After every row comes roughly how far along a hidden order it lies, from 0 to 20.
(in the rows, 128 means zero)
[124 126 135 143 204  96  88  70 112 129  97 168 138 143 246 123 161 129
 136 152 138 106 113] => 2
[139 139 136 123 151 135 151 116 141 102 138 167 134 126 177 104 109 118
 132  95 126 106 131] => 14
[136 137 130 128 148 143 144 131 135 105 137 151 131 127 164 118 112 123
 132 103 127 121 130] => 14
[143 141 135 121 121 152 169 142 153  93 151 153 132 120 143  98  89 119
 128  83 121 102 136] => 17
[138 138 115 129  92 172 172 182 143  95 158 106 124 120  52 141  80 134
 128  99 122 146 137] => 20
[143 141 134 121 118 156 170 144 154  92 151 151 132 118 128 103  86 120
 128  84 121 102 137] => 18
[137 132 163 116 227  78  98  29 142 115  95 236 149 139 255  61 161 105
 132 106 136  29 118] => 3
[146 141 137 116 121 154 175 143 161  91 153 154 133 118 140  94  87 116
 127  78 120  92 138] => 19
[121 125 131 145 203 103  87  78 107 131  96 149 135 144 228 135 164 133
 136 158 139 117 112] => 2
[141 138 131 126 125 153 161 142 145  97 147 144 132 122 132 110  95 122
 130  95 123 114 134] => 16
[120 125 134 151 205  95  83  71 107 135  96 154 136 144 232 131 164 133
 137 159 138 112 110] => 0
[148 142 139 111 110 157 180 146 162  87 158 156 133 117 137  90  82 115
 125  72 120  86 139] => 20
[143 141 129 119 106 159 174 156 156  91 154 141 130 119 107 110  83 122
 127  84 121 109 138] => 19
[145 141 138 117 124 151 169 136 157  89 152 159 134 119 147  91  87 116
 128  80 121  92 137] => 18
[121 125 138 150 209  94  84  62 108 134  95 169 138 145 248 122 168 130
 137 154 138 103 112] => 0
[127 133 115 139 148 149 133 147 118 115 132 122 126 133 132 155 123 136
 135 132 130 161 123] => 12
[123 127 126 139 201 110  94  96 113 126 103 156 134 143 214 140 154 134
 135 147 138 129 115] => 5
[144 139 141 117 154 125 149 109 144 100 137 177 135 126 198  94 109 114
 131  88 126  94 131] => 14
[122 126 141 143 208  90  85  54 113 133  94 180 140 144 255 112 167 126
 136 143 138  92 112] => 0

[141 216 168 247 211 147 179  96 106 119 198 152 158 103 105 146 109 113
 191  95  94  93 192 110 156 127 119 138  34 132 150] => 11
[122 194 124 153 113 149 108 139 124 140 105 141  87 102 125  52 152 117
 104 109 128 112 136 117 124 124 128 166  99 135 118] => 7
[106 101 129 132  25 125  89 133  60 133 121 137 106 108 124 108 147 141
 117 118 173 148 118 116 124 156 170 152 199 127 135] => 0
[100 125 132 148 163 109  93 108 151 117 163 145 107 109 149 125 114 122
 112 115 127 130 129 115 164  75 130 115 100 123 123] => 18
[128 123 131 127 102 122 100 139 115 126 109 135 112 108 144 101 138 122
 115 127 145 151 110 119 139 127 150  95 136 117 125] => 7
[ 79 169 148 158 123  96 131 139 157 120 110 138  57 171 130 144 124 133
 106 106 126 133 134 101 159 118 107  78 116 144 139] => 12
[122 117 127 103  35 123 145 141 179 116 119 122 111 115 152  92 149 104
 116 126  89 171 106 128 135 108 120  82 122 104 118] => 20
[ 71 152 146 113   1 110 116 153 114 132 100 139   6 143 139  87 145 129
  96 106 141 125 123 100 124 131 107 109 130 127 138] => 11
[123 152 140 152  53 180 129 156  86 116 113 133 190 109 135 122 160 124
  94 116  79 156 130 106 132 194 121 110 169 120 115] => 4
[ 95 131 147 113  98 196 108 143  52 127 131 148 121 103 136 130 152 124
  68 117 142 123 111  88 117 168 105 117  94 111 117] => 2
[116 169 142 128 220 144 118  88 115 144 150 159 112 115  74 100 124 123
 139 121 167  93 162 111 129 139 125 197  96 152 121] => 4
[124 158 135 125  53 163 144 138 130 123 128 130 143 100 132  83 148 101
 115 113  86 127 142 111 112 156 104 131 119 106 116] => 11
[ 73 164 161  74  70 171  59 153  86 116  94 153  67 105 151  86 121 119
  91 105 224  99 102  75 109 124 100 108 125 106 121] => 12
[120 197 134 166 189 140 115 117 125 127 149 155 143 109  96 107 122 131
 146 117 171 121 157 107 149 137 144 170 122 142 126] => 9
[100 204 143 130  86 158  66 162  81 126  94 157  85  82 133  54 127 119
 107 103 202 103 108  94 109 136 139 151 118 111 121] => 8
[ 96 141 132 123  80 145  76 170  95 110 111 145 157 116 161 114 130 133
 102 116 184 155  91  96 137 150 150  82 166 116 126] => 10
